Below is a small trained network, with its code and all its weights. Each question gives an input and a class and asks what happens when units are switched off, that is, made to give their printed mean instead of their output.

import numpy as np


def w(rows, s, z=0):
    codes = np.array(rows[::2]) - 128.0
    scale = np.full(codes.shape[1], s)
    scale[-1] = z or s
    return codes * scale


def norm(h):
    return h / np.sqrt((h * h).mean(-1, keepdims=True) + 1e-5)


def f(y):
    return y / 2 * (1 + np.tanh(0.7978845608 * (y + 0.044715 * y**3)))


def log_softmax(a):
    a = a - a.max(-1, keepdims=True)
    return a - np.log(np.exp(a).sum(-1, keepdims=True))


def net(x, mask):
    res = np.array(x, float).reshape(1, 6) / 4 @ E
    u = 0
    for l in range(3):
        y = f(norm(res) @ A[l][:, :-1].T + A[l][:, -1])
        res = res + np.where(mask[u : u + 5], y, B[l][:, -1]) @ B[l][:, :-1]
        u += 5
    return log_softmax(norm(res)[-1] @ U[:, :-1].T + U[:, -1])


A, B = {}, {}
E = w([
[34,176,217,168,199,240,179,114],'x0',
[44,227,158,73,41,75,135,229],'x1',
[140,235,97,8,206,83,105,20],'x2',
[133,130,138,129,129,118,136,129],'x3',
[142,145,38,154,55,144,255,75],'x4',
[128,131,125,128,133,125,129,124],'x5',
],0.00085)
A[0] = w([
[27,183,160,53,47,80,157,169,92],'L0N1',
[98,177,104,114,190,124,164,108,2],'L0N2',
[157,185,103,141,4,162,234,20,8],'L0N3',
[116,204,115,43,218,77,76,99,128],'L0N4',
[185,42,125,133,183,182,130,28,63],'L0N5',
],0.0029,0.0024)
B[0] = w([
[197,165,102,216,156,154,93,131,220],'L0N1',
[141,151,163,94,108,198,119,114,82],'L0N2',
[55,82,47,61,254,80,157,217,148],'L0N3',
[137,92,151,137,111,156,123,152,250],'L0N4',
[189,225,100,211,133,130,93,193,155],'L0N5',
],0.0036,0.0016)
A[1] = w([
[75,166,178,146,199,226,167,114,41],'L1N1',
[148,240,112,3,198,114,86,27,97],'L1N2',
[63,240,136,86,64,106,119,218,88],'L1N3',
[104,208,112,52,112,133,192,40,3],'L1N4',
[125,25,134,26,105,140,131,72,18],'L1N5',
],0.0029,0.0024)
B[1] = w([
[113,188,76,70,72,72,126,42,192],'L1N1',
[138,3,191,221,55,171,176,199,242],'L1N2',
[235,117,94,219,219,170,78,105,167],'L1N3',
[119,90,119,147,163,125,148,128,25],'L1N4',
[155,173,108,169,136,146,89,90,1],'L1N5',
],0.003,0.00086)
A[2] = w([
[21,202,173,132,156,200,184,20,1],'L2N1',
[104,59,201,159,22,144,156,202,95],'L2N2',
[100,89,253,54,231,85,3,166,25],'L2N3',
[232,83,67,56,47,17,79,98,34],'L2N4',
[243,189,76,232,197,152,115,120,39],'L2N5',
],0.0029,0.0017)
B[2] = w([
[103,182,148,112,73,22,23,108,198],'L2N1',
[210,116,137,67,116,197,174,29,254],'L2N2',
[88,100,1,135,181,83,240,187,224],'L2N3',
[10,240,193,121,114,103,75,76,211],'L2N4',
[190,211,168,222,211,209,57,208,220],'L2N5',
],0.0039,0.0011)
U = w([
[241,251,188,241,229,213,24,237,116],'0',
[11,21,6,7,247,18,245,251,186],'1',
[11,247,238,6,3,28,25,21,232],'2',
[245,13,245,21,10,252,234,19,1],'3',
],0.0043,0.0011)

Each question gives the input, the list of numbers given to net, and the class t.
The units are the neurons (one row each of A and B). Each row of codes is followed by its name. A weight is (code - 128) times the scale printed after its matrix; where a second scale follows, it is the last column's (A, B and U).
mask holds one flag per neuron, layer by layer. A switched-off neuron (its flag False) gives its mean, the last column of its row in B, instead of its output. The means were averaged over made-up inputs and are rounded, as every weight is.
A unit's drop is (log p(t) with every unit on - log p(t) with that unit switched off) / (log p(t) with every unit on - log p(t) with every unit switched off).
The circuit of an input: a set's keep is (log p(t) with only the set's units on - log p(t) with every unit switched off) / (log p(t) with every unit on - log p(t) with every unit switched off). Starting from the 12 units with the biggest drops (on a tie, the unit counted first), units are removed one at a time, each time the one whose removal leaves the highest keep (on an exact tie, the one counted first), for as long as the keep stays at least 0.8.
circuit, biggest first: the units of the circuit, biggest drop first
unit that matters most: the unit with the biggest drop
top k neurons: the k neurons with the biggest drops, biggest first
top k neurons in layer l: the k neurons of layer l with the biggest drops, biggest first
input [-1,5,-7,-7,-3,4], class 3: top 2 neurons	[L0N5 L2N2]
input [-7,4,-4,-6,4,5], class 2: circuit, biggest first	[L2N4]
input [-6,-8,2,4,2,7], class 0: top 2 neurons	[L0N5 L2N5]
input [-5,-4,8,-2,-7,-1], class 3: top 4 neurons	[L1N2 L0N3 L2N2 L0N1]
input [2,0,2,-2,-3,0], class 1: top 2 neurons	[L0N4 L2N3]
input [-3,8,4,8,8,-4], class 0: top 2 neurons	[L0N1 L1N3]
input [-7,8,-1,-3,1,-4], class 0: top 3 neurons	[L1N3 L0N1 L2N5]
input [8,6,-7,6,-5,-1], class 2: circuit, biggest first	[L1N1 L2N5]
input [-3,-3,-7,0,-7,3], class 1: top 4 neurons	[L2N3 L1N2 L0N4 L0N1]
input [4,1,-6,-1,0,-6], class 3: top 2 neurons	[L2N2 L2N4]
input [1,-3,-3,-6,4,4], class 1: top 3 neurons	[L0N3 L0N1 L1N3]
input [-6,7,-8,-4,-5,5], class 3: top 3 neurons in layer 2	[L2N2 L2N5 L2N1]
input [-4,-4,6,-3,-2,-4], class 3: circuit, biggest first	[L1N2 L2N2]
input [-6,-5,8,-6,-7,4], class 3: circuit, biggest first	[L1N2 L0N1]
input [4,-4,1,-4,-5,1], class 1: circuit, biggest first	[L2N3]
input [-1,0,2,4,-3,-2], class 1: top 3 neurons	[L0N4 L2N3 L1N2]
input [-7,-5,2,8,-2,6], class 2: top 3 neurons	[L2N4 L0N1 L1N3]
input [2,0,-6,7,8,-7], class 1: top 2 neurons	[L0N3 L1N2]
input [1,8,1,0,-6,8], class 0: top 2 neurons	[L0N1 L1N3]
input [6,-1,3,4,4,6], class 2: top 3 neurons	[L2N1 L1N1 L2N3]
input [-2,-2,2,1,7,-7], class 1: unit that matters most	L0N3
input [7,7,0,2,6,-1], class 0: top 2 neurons in layer 2	[L2N5 L2N4]
input [8,-2,-8,0,-3,2], class 2: top 2 neurons in layer 1	[L1N2 L1N1]
input [-3,-2,-1,-1,-2,-4], class 2: top 2 neurons in layer 1	[L1N2 L1N3]
input [-5,6,-7,3,4,-1], class 3: top 4 neurons in layer 2	[L2N2 L2N1 L2N3 L2N5]
input [-8,-5,-4,0,7,4], class 2: top 2 neurons in layer 2	[L2N4 L2N3]
input [7,-6,6,2,3,2], class 2: circuit, biggest first	[L2N1]
